 75  151   59  103  161   17
194  102  228  168   30  187
 75  176   89   87  184  112
-> 75, 112

-14   37  -33   24  -40   13   14 -> -14, 14

2  3  8  7  8  5 -> 2, 5

2  6  8  7  5 -> 2, 5

2  8  3  2 -> 2, 2

 22   29   19    3
 28  -35   37   -6
 22    0    9  -27
-> 22, -27

12  90  43  61  56  25 -> 12, 25

 18   34  -27   17 -> 18, 17

 12  -11   14    8  -16
 39  -37   30   17  -18
-> 12, -18
---
[[-96  -1 -25 -42  26]
 [-34 -52  24  14  70]
 [-71  29  -4 -22  15]] Out: -1

[ 15  35 -81 -59  61 -78] Out: 35

[[  16  -42 -106   26]
 [  55   52  -42   19]
 [  11   40  -59   -2]] Out: -42

[[-65  -4  -4  -7  32 -19  67]
 [-74  -3  -7 -11  38 -24  65]
 [-80 -31 -47 -11  46 -81  99]] Out: -4

[-77  61 -81  18] Out: 61

[  -7    0 -103  -38  -12  -17   14] Out: 0

[[-59 -93 -56  25 -59 -44 -88]
 [-11   6  85  48  80  90  26]] Out: -93

[[ 70  26 -34 -84]
 [ 29 -55  66 -50]] Out: 26
---
[-10 -32  -3  57  26 -90] Answer: -90, -10

[[ 82 -83 -38 -38 -98  10]
 [-60  49 -14 -43  46  -2]
 [ 64  91  64  33  67 -39]] Answer: 10, 64

[[-80 -67  23  15  35 -34]
 [-54 -45   4  14  24 -23]
 [-72 -60  10  27  23 -38]] Answer: -34, -72

[-47  67  26 -92] Answer: -92, -47

[103 -63 -20  18 -72  34 -18] Answer: -18, 103

[ 58 -81  53 -48  43  69] Answer: 69, 58

[[-66  81  13  25]
 [  8  -4 -10  87]
 [-42  25 -44   9]] Answer: 25, -42
---
[[-76   9 -13  17]
 [ 22 -80 -37 -18]]	-37

[[-78 -34  39 -55  45  60]
 [  0   6  -8  -2  44  -2]
 [ 24  -6   6 -11   2  50]]	44

[[-28 -28  54  -5  61]
 [-59 -82  67 -56  34]
 [ 82  71 -53  63 -68]]	-56

[[ 34  34  13  -9]
 [-36  42   1 -98]
 [ 38  23  15  24]]	1

[[  1 -67  59 -66  80   1]
 [-45  -1  43 -11  -3 -49]
 [-10  22 -65  31   7  62]]	-3

[[-25  62   9 -28 -33  57 -13]
 [-26 -91  17 -59 -63 -66   9]]	-66

[[ -82  -82   14 -100    2    2    1]
 [   5  -34   72   18   35  -43   86]]	-43
---
[-39  40   0 -94 -67] --> 0

[[ -81   41  -31 -101 -102]
 [  -7  -85   74   75   23]
 [ -22   28  -44  -11  -10]] --> -44

[-84  35  15 -40 -70] --> 15

[105   1 -48  46 -59] --> -48

[[ -6 -11 -50  19  77]
 [-15  -4 -18  22 110]
 [-26  13 -14  33 101]] --> -14

[  9  89 -20 -49 -53] --> -20

[[-60  33 -37  95 -80]
 [-75  78 -51  66  55]
 [ 68 -69 -34  50 -58]] --> -34

[101  77  55  10 -49] --> 55
---
Input: [160.670, -101.795, -70.772, -107.401]
Output: -101.795
Input: [[1.1, 0.1, 0.0, -1.6, -0.2], [-0.8, -0.5, -0.2, 1.5, -0.1], [0.0, -0.2, -0.1, 0.3, -0.1]]
Output: 0.3
Input: [[4.317, -11.787, -1.043, -5.390, 9.926, 16.125], [-5.468, -6.084, -0.722, -5.123, 3.323, 1.013]]
Output: 4.317
Input: [0.02, -0.15, -0.17, -0.01, 0.12, 0.09, -0.01]
Output: 0.02
Input: [0.162, -0.170, -0.064, -0.022]
Output: -0.064
Input: [0.109, -0.155, -0.151, -0.143, 0.123]
Output: -0.143
Input: [0.163, 0.073, -0.139, 0.091, -0.046, 0.066]
Output: 0.073
Input: [-0.5, 1.0, 0.1, -1.2, -0.4, 1.1, -1.4]
Output: 0.1
Input: [-19.2, 182.4, 62.2, 80.9, -100.9]
Output: 62.2
